[128 = 0]
[120 127 121 135 147 135 140 117 112 121 143 113  89 127 147 192 132 156
 123 129 116 148  99 117 119 124 107] => (25) + <83>
[104 133 115 127 147 141 153 111 116 134 106 116 111 143 139 144 142 134
 115 134 136 139  90 126 105 113  96] => (25) + <79>
[129 133 102 141 162 150 151 148 118 136 159 120 110 155 144 163 115 135
 122 122 132 106  75 135 117 140  93] => (25) + <83>
[141 152 130 124 157 158 168 136 109 106 133 133  84 111 159 198 113 118
 115  85 150 164 129 148 141 132 123] => (25) + <83>
[120 162 127 143 150 133 146 122 125 111 159 130 110 126 155 170 125 130
 113 123 149 158 111 116 135 137 121] => (25) + <83>
[111 126 105 136 143 123 130 143  87 125 118 121  93 166 139 183 133 129
 107 151  95  99  86 127 111 111 119] => (25) + <79>
[138 145 138 140 149 159 131 120 128 116 142 130 122 125 144 192 112 115
 113 117 159 156 135 128 129 122 141] => (25) + <83>
[118 164 134 122 146 177  96 103 116  72 129 132 110 100 153 154 125 135
 101 115 180 186 171 143 111 118 148] => (25) + <83>
[115 141 118 129 149 155 113 115  90  83  83 121 104 129 138 143 133 129
  88 134 138 126 111 128  88 111 134] => (25) + <79>
[122 140 102 130 135 131 119 124 108 107 121 135 115 134 144 161 126 110
  92 141 135 112 105 132 100 100 127] => (25) + <79>
[130 137 123 144 173 165 151 149  82 102  93 108 106 129 163 176 107 126
  88 107 162 158 129 126 130 142 137] => (25) + <83>
[168 103 118 137 148 130 165 134 136  99 135   4  92 101 164 117 102 135
 102 120 169 121 114 113 126 166  89] => (25) + <83>
[109 166 121 128 148 165 119 126 113 115 105 127 137 139 167 156 108 130
  80 119 162 161 132 130 109 128 155] => (25) + <83>
[102 135 123 136 135 154  74 145  93 119 126 144 141 176 115 134 118 114
 121 147 114 100 111 149  95 106 148] => (18) + <79>
[118 171 116 139 137 145  79 148 119 105 160 153 124 125 147 154 111 104
 113 112 147 141 116 147 112 129 140] => (25) + <83>
[169 111 122 135 144 159 186 114 138 136 134 110  85 113 141 167 123 121
 127  93 153 136 120 119 132 140  96] => (25) + <83>
[132 153 116 131 157 203 140 103 118 100 152 123 125 119 132 128 128 111
 127 112 180 153 128 135  78 118  86] => (25) + <83>
[140 149 115 156 164 159 129 151 105 109 167 153 124 115 135 130 125 104
 108  99 152 136  82 127 114 146 125] => (25) + <83>
[131 122  92 151 166 177 131 167 119  88 162 122 110 146 140  98 117  88
 118 122 150  89  90 134  82 151  77] => (25) + <83>
[123 108 126 120 123 132 156  58 111 127  94  79  85 155 129 197 145 169
 128 161 101 129 130 114 109  71 110] => (25) + <79>
[161 142 118 142 160 200 118 112 110 111 148 121 121 137 153 171 109 115
  96 112 162 127 139 136 113 134 109] => (25) + <83>
[113 170 102 142 144 138  76 122  92  86 126 138 142 165 141 172 122 101
  78 144 121 106  86 129  89 111 146] => (25) + <79>
[149 131 120 149 140 180 144 112 143 116 143 119 124 101 140 135 126 116
 127 102 188 141  93 139  90 138  98] => (25) + <83>
[183 139 141 133 147 146 135 167  88  98  80 155 132  95 138 193 118 103
 132  80 121 131 170 166 166 143 159] => (18) + <83>

[105  91 112 129 118 125 126 116 123  93 152  89 122 118 109 137 133 165
 144  88 110 152 138 146  43 146 120] => <25> + <54>
[119  67  69 144 138 171 132  95 104  95 125 128 109 102  86 128  95 176
 137 129 132 174 117 139  89 134 107] => <17> + <58>
[107 125 103 141 134 145 127  96 112 102 193  85 106 125  83 135 112 201
 116  89 115 171 127 156  91 169 109] => <19> + <54>
[ 91 133 133 120 120 116 120  93 128 103 158  82 126 128 106 134 135 157
 125  80 105 144 142 149  86 164 134] => <15> + <54>
[125 159 119 132  83 123 121 118 131 119 132  98 120 105 118 117 149 163
 162 119 122 157 146 120  85 194 118] => <19> + <54>
[116 118 124 161 108 129 115  92 123 129 123 101 129 117 110 118 146 155
 119 117 136 163 149 140 127 182 136] => <19> + <65>
[132  47  87 167 143 173 131  82 130 105 125 121 123 110 102 129 124 180
  56 127 122 171 140 155 106 173 109] => <17> + <65>
[122  99 123 118 120 158 135 132 140  88 133 119 113  90 115 106 141 164
 157 103  94 143 145 136  82 136 112] => <25> + <54>
[124  89 106 152 111 131 111  84 118 113 117 112 121 111 117 133 119 157
 114 119 165 160 131 144 121 123 124] => <19> + <58>
[124 105 106 130  85 123 114 133 117 111 142 119 126 114 116  97 111 125
 115 121 130 149 140 131 112 114 146] => <25> + <58>
[114  46  78 176 131 162 129  81 128 113 105 100 123  94 104 126 121 173
 122 101 134 172 138 152 103 162 111] => <17> + <65>
[121 113 103 144  65 155 122 102 136  88 139  79 122  99  98 121 133 173
 145 141 113 170 158 145 102 167 116] => <19> + <61>
[109 109 114 145  79 151 109  70 122 102 135  94 117  94  85 139 150 176
 130 131 111 170 132 140  93 223 124] => <19> + <61>
[125 100 100 176 107 139 119  87 145 121 124  95 140 105  91 123 144 184
 118 131 160 175 170 138 126 216 122] => <19> + <65>
[ 99 113  90 144 151 105 135 117 120 126 150  90 142 144 126 148 129 152
  84  82 145 137 143 130 108 189 123] => <15> + <65>
[122  93  94 156 102 139 110 102 111  98 136 124 119  89 119 121 112 152
 103 119 149 166 120 140 113 122 127] => <19> + <58>
[131 133 114 126 132 183 132 112 117 101 129 131 101  93 112 115 108 168
 179 110 103 148 123 145 100 129 101] => <17> + <62>
[ 97 116 105 140 131 150 131  76 125  92 159  55 112 109  84 141 129 187
 105  81  81 165 120 162 105 173 123] => <15> + <61>
[ 99 112 129 133 136 121 122  82 133 118 138 107 137 115 112 133 156 153
 144  83 102 144 139 150  83 171 128] => <15> + <54>
[114  97 115 144  94 127 141  72  89 109 140 107 126 106  98 144 112 147
  75 130 130 170 101 125 119 145 141] => <15> + <58>
[106  93 105 151 116 128 122 103  97 105 149 107 120  94 106 124 116 147
  95  98 128 150 131 145 104 152 138] => <15> + <58>
[104 167 116 130  61 118 117  81 128  72 152  85  89  74 120 131 170 211
 181 110 115 173 135 145  90 175  99] => <19> + <54>
[ 95 143 123 102 114 122 114  96 142  87 170  73 111 126 136 142 143 162
 139  69  94 139 133 146  66 148 125] => <15> + <54>
[ 87 110 108 107 139 130 116  99 119  78 175  85 109 131 107 164 123 177
 101  80 121 144 118 155  86 161 118] => <15> + <54>
[118 111 118 129  87 136 115  83 137 100 134  80 129  97 102 129 151 188
 158 107 114 159 146 184  85 179 108] => <17> + <54>
[108  65 101 140 117 145 138  87 161  85 155  64 129 113  96 131 137 177
 116  88  97 152 153 164 102 161 110] => <15> + <61>
[119  72 116 176 147 136 119 103 133 125 128 111 140 112  97 119 153 168
 130 118 129 178 161 148 107 178 130] => <19> + <65>
[130  90  97 142  74 160 116  97 115  97 125 113 117  94 120 123 106 153
 123 126 147 160 130 149 117 143 129] => <19> + <58>
[106 162 133 154 118 132 121 112 103 108 151 108 103 103  88 128 141 180
 141 106 107 168 127 134 102 192 116] => <19> + <54>
[116 114 111 162  99 143 114  82 135 107 137 100 126 102  98 128 145 183
 143 131 141 181 152 137 117 198  98] => <19> + <61>
[107 113  98 113 125  96 114 116 124 109 151  94 126 134 101 146 148 169
 113  96 118 180 157 145  81 146 118] => <25> + <61>
[108 126 102 125 122 138 124  82 114  93 148  83 119 143  98 135 131 193
 132  80 107 163 160 144  72 138 113] => <25> + <54>
[ 99 159 113 132  97 158 132  97 128 100 163  67 122 112 109 126 125 175
 117  82  98 135 129 143 129 169 122] => <15> + <54>
[121  78  81 134  93 150 119 100  94  90 118 131 115  77  96 129 112 179
 132 110 119 175 130 143  66 166 121] => <17> + <58>
[ 88 135 120 130 111 125 127  95 158  88 179  76 119 120 124 132 139 158
 161  77  93 146 138 156 101 140 131] => <15> + <54>
[111  88  97 121 118 122 135 113 102 104 133 118 112 121  96 139 118 146
  89 100 115 156 138 138  77 115 148] => <25> + <58>
[110  96 106 154 127 141 123  98 137 101 166 108 126  98 125 112 124 147
  96  92 122 156 131 153 127 148 131] => <15> + <58>
[117  96  87 142 134 155 128 115 136  82 153 114 109 102 112 138 109 192
 151  98 138 178 140 152  94 141 104] => <17> + <54>
[114  80 106 167 139 138 118  96 129 107 153 118 122 100 126 115 125 151
  99 113 159 174 111 148 113 139 127] => <19> + <58>
[ 95 151 112 136  94 159 128  80 118  84 162  79  98  90 112 136 126 185
 137  83 103 153 121 162 101 172 122] => <15> + <54>
[124 123  90 151  24 122 102  87  99 106 125  94 123 104 114 127 123 165
 107 120 153 173 133 135 103 147 136] => <19> + <58>
[122 141 117 150 120 159 118  84 139  98 134 102 120  97 108 128 155 201
 167 119 128 178 144 153  99 183 101] => <19> + <61>
[101 133 100 103 121 104 128 148 127  89 173  98 129 146 128 136 121 167
 139  76 128 144 143 139  46 139 120] => <25> + <54>
[135 120  98 150  66 156 127 100  98 115 122 108 121 109  86 121 107 174
 103 138 143 169 121 130 149 148 124] => <19> + <58>
[120  72 101 137 113 162 138 112 124  99 152 124 119  83 105 126 120 161
 110 111 112 146 127 143 116 147 135] => <17> + <58>
[122  93  89 148 120 135 128 142 100 109 127 133 120 116  97 130  97 155
 101 112 154 155 135 126 126 138 135] => <19> + <58>
[ 96 100 103 151 122 141 122  82  91 105 143 108 102 111  95 128  87 165
  91  95 132 165 113 145 129 139 127] => <15> + <58>
[ 92 130 127 141 146 154 131  95 116 100 149  97 111 109  95 123 113 154
 117  60 102 127 106 153 105 156 122] => <15> + <62>
[111  99  94 138 161 156 128 119 141  85 138 104 118 123 107 130 130 185
 147  87 107 157 142 150  73 153 100] => <17> + <54>
[ 96 110 119 136 136 119 117  74 127  99 159  91 122 134 102 144 143 162
 115  90 111 159 130 140  86 170 125] => <15> + <61>
[116 138 112 121 108 134 154 108 138  91 142  99 116 102 108 131 140 182
 136 123 122 172 141 142  82 157 111] => <19> + <54>

[104 136 141 143 105 106 133 134 108 121  72 166 150 133 130 138 157 130
 139 154 127 129 145 112 133  98  88] => <210> + <49>
[131 126 144 134 105  83  95 156  85  99  57 148 146 119 141 135 150 124
 135 129 161 102 132  95 103 135 105] => <216> + <49>
[120 130 154 146  99  90 148 179  94 127  63 145 145 114 139 126 127 108
 129 178 158 115 150 106 114 138  89] => <210> + <49>
[108 126 156 158  99 101 116 144 120 113  65 143 131 137 123 134 150 139
 160 145 144 131 145 111 131 128 113] => <216> + <42>
[149 146 140 141 121 126 134 164  94 123 117 153 141 103 152 106 132 125
 141 144 127 117 118 106 109 125 108] => <216> + <47>
[111 130 129 146  86 117 161 170 104 115  49 151 155  95 147 119 135 123
 128 194 154 130 155  93 162 109  84] => <216> + <46>
[129 130 132 125 113 124 148 145 117 115  87 133 129 121 113 106 155 122
 150 150 161 149 135 117  94 139 120] => <210> + <49>
[135 118 114 132  92 112 169 184  97 109  64 146 179  92 139 124 131 135
 118 203 150 125 150  97 161 123 115] => <210> + <47>
[133 126 148 154  87 114 114 143 107 124 107 159 135 123 134 111 165 131
 159 158 143 140 131 118 112 121 141] => <216> + <42>
